Below are the code and all the weights of a small trained network. Each question names an input and a class and asks about switching units off, where a switched-off unit gives its printed mean instead of its output.

import numpy as np


def w(rows, s, z=0):
    codes = np.array(rows[::2]) - 128.0
    scale = np.full(codes.shape[1], s)
    scale[-1] = z or s
    return codes * scale


def norm(h):
    return h / np.sqrt((h * h).mean(-1, keepdims=True) + 1e-5)


def f(y):
    return np.maximum(y, 0)


def log_softmax(a):
    a = a - a.max(-1, keepdims=True)
    return a - np.log(np.exp(a).sum(-1, keepdims=True))


def net(x, mask):
    res = np.array(x, float).reshape(1, 5) / 4 @ E
    u = 0
    for l in range(2):
        y = f(norm(res) @ A[l][:, :-1].T + A[l][:, -1])
        res = res + np.where(mask[u : u + 13], y, B[l][:, -1]) @ B[l][:, :-1]
        u += 13
    return log_softmax(norm(res)[-1] @ U[:, :-1].T + U[:, -1])


A, B = {}, {}
E = w([
[78,166,167,119,193,96,107,54,130],'x0',
[229,254,56,149,179,100,112,165,130],'x1',
[145,77,80,132,102,106,150,95,135],'x2',
[86,144,144,120,130,133,229,139,32],'x3',
[148,75,90,163,227,172,125,185,175],'x4',
],0.0096)
A[0] = w([
[113,132,136,125,42,125,117,122,115,53],'L0N0',
[100,8,138,123,138,150,98,141,179,92],'L0N1',
[155,137,106,143,136,130,118,139,144,33],'L0N2',
[118,87,133,129,131,138,123,124,163,54],'L0N3',
[83,130,159,140,118,118,137,102,104,74],'L0N4',
[114,162,134,126,162,124,119,97,126,27],'L0N5',
[106,174,129,125,172,116,116,54,131,11],'L0N6',
[111,129,149,134,27,128,127,130,110,40],'L0N7',
[14,95,196,126,142,153,190,164,67,36],'L0N8',
[139,78,89,141,102,137,233,142,73,3],'L0N9',
[109,77,146,132,145,133,99,127,157,24],'L0N10',
[178,116,104,120,142,144,145,203,139,125],'L0N11',
[151,110,91,122,93,119,180,126,94,77],'L0N12',
],0.016,0.0049)
B[0] = w([
[177,148,145,90,53,155,120,110,144,183],'L0N0',
[115,47,87,144,155,69,68,58,157,217],'L0N1',
[156,128,151,91,168,202,134,122,95,149],'L0N2',
[140,99,88,122,147,102,124,88,159,152],'L0N3',
[188,108,106,123,195,214,136,187,143,183],'L0N4',
[115,166,118,123,115,65,128,109,126,154],'L0N5',
[87,212,113,129,158,85,95,60,108,177],'L0N6',
[174,148,154,78,36,148,103,99,155,193],'L0N7',
[159,128,233,90,237,193,205,94,47,252],'L0N8',
[5,116,78,104,97,43,167,205,54,198],'L0N9',
[104,85,57,93,138,135,112,72,154,159],'L0N10',
[126,155,62,90,152,186,104,181,140,195],'L0N11',
[24,106,143,106,66,95,124,182,145,171],'L0N12',
],0.017,0.013)
A[1] = w([
[111,168,170,147,137,139,128,162,124,79],'L1N0',
[111,195,91,172,161,143,90,139,151,108],'L1N1',
[156,118,167,181,157,151,185,146,109,72],'L1N2',
[150,183,152,216,147,58,127,114,152,50],'L1N3',
[88,92,152,223,84,96,170,201,102,105],'L1N4',
[112,107,128,117,177,91,132,131,112,142],'L1N5',
[104,116,153,141,149,109,106,116,180,103],'L1N6',
[182,139,190,135,4,139,125,118,177,90],'L1N7',
[142,95,199,186,142,151,178,118,56,63],'L1N8',
[135,61,108,202,135,98,127,93,151,2],'L1N9',
[113,133,195,144,161,138,129,153,147,147],'L1N10',
[189,146,72,192,157,195,111,230,146,79],'L1N11',
[132,37,93,187,150,114,83,82,177,109],'L1N12',
],0.019,0.0037)
B[1] = w([
[136,72,86,134,137,93,96,106,123,166],'L1N0',
[152,158,174,151,158,88,96,160,134,254],'L1N1',
[151,78,186,98,135,106,172,75,128,186],'L1N2',
[99,194,161,128,114,67,121,96,76,185],'L1N3',
[100,166,28,94,158,79,139,134,171,177],'L1N4',
[172,164,129,110,3,174,118,101,162,228],'L1N5',
[135,79,96,106,142,96,118,90,121,169],'L1N6',
[218,115,66,245,97,161,160,143,72,227],'L1N7',
[156,172,118,159,236,190,178,130,169,245],'L1N8',
[70,93,119,154,118,140,69,88,166,184],'L1N9',
[103,108,203,106,80,130,126,92,89,176],'L1N10',
[172,63,213,119,101,130,122,220,204,248],'L1N11',
[34,108,116,177,122,165,50,90,157,255],'L1N12',
],0.024,0.0083)
U = w([
[143,107,99,156,165,99,163,121,137,2],'0',
[237,117,74,215,25,171,162,114,61,125],'1',
[32,127,28,54,79,82,208,195,95,117],'2',
[57,34,83,169,126,171,50,31,175,155],'3',
[140,112,185,89,204,207,238,61,84,190],'4',
[176,114,183,128,138,111,83,245,200,161],'5',
[149,239,175,156,142,39,85,84,93,126],'6',
],0.013,0.0066)

Each question gives the input, the list of numbers given to net, and the class t.
The units are the neurons (one row each of A and B). Each row of codes is followed by its name. A weight is (code - 128) times the scale printed after its matrix; where a second scale follows, it is the last column's (A, B and U).
mask holds one flag per neuron, layer by layer. A switched-off neuron (its flag False) gives its mean, the last column of its row in B, instead of its output. The means were averaged over made-up inputs and are rounded, as every weight is.
A unit's drop is (log p(t) with every unit on - log p(t) with that unit switched off) / (log p(t) with every unit on - log p(t) with every unit switched off).
The circuit of an input: a set's keep is (log p(t) with only the set's units on - log p(t) with every unit switched off) / (log p(t) with every unit on - log p(t) with every unit switched off). Starting from the 12 units with the biggest drops (on a tie, the unit counted first), units are removed one at a time, each time the one whose removal leaves the highest keep (on an exact tie, the one counted first), for as long as the keep stays at least 0.8.
circuit, biggest first: the units of the circuit, biggest drop first
k most important neurons: the k neurons with the biggest drops, biggest first
drop of u: that unit's drop, to one decimal
input [-6,4,4,-1,-1], class 5: circuit, biggest first -> (L0N11; L1N11)
input [5,6,5,-4,5], class 5: circuit, biggest first -> (L1N11; L0N1)
input [3,2,-4,-1,4], class 5: circuit, biggest first -> (L0N8; L0N1)
input [0,2,-4,-6,-1], class 5: 2 most important neurons -> (L0N8; L0N1)
input [1,-8,5,3,-1], class 4: circuit, biggest first -> (L0N8)
input [-8,1,-4,1,-3], class 1: circuit, biggest first -> (L0N7; L1N7)
input [6,4,-3,-4,8], class 5: 3 most important neurons -> (L0N1; L1N11; L0N8)
input [3,-7,-5,-3,-8], class 4: 2 most important neurons -> (L0N8; L0N4)
input [-8,3,7,-7,-2], class 5: circuit, biggest first -> (L0N11; L1N11)
input [-7,-3,-3,1,-1], class 2: 2 most important neurons -> (L0N9; L0N12)
input [-1,5,-1,6,4], class 5: 2 most important neurons -> (L0N11; L1N11)
input [-8,0,6,-1,-4], class 2: 3 most important neurons -> (L0N9; L0N12; L1N4)
input [2,2,-1,1,5], class 5: drop of L0N8 -> 0.2
input [-2,3,-6,5,6], class 5: most important neuron -> (L0N11)
input [-3,-4,5,7,8], class 2: drop of L0N9 -> 1.2
input [-8,5,8,6,-6], class 2: drop of L0N9 -> 0.2
input [-7,-6,2,-1,-8], class 1: drop of L1N7 -> 0.1
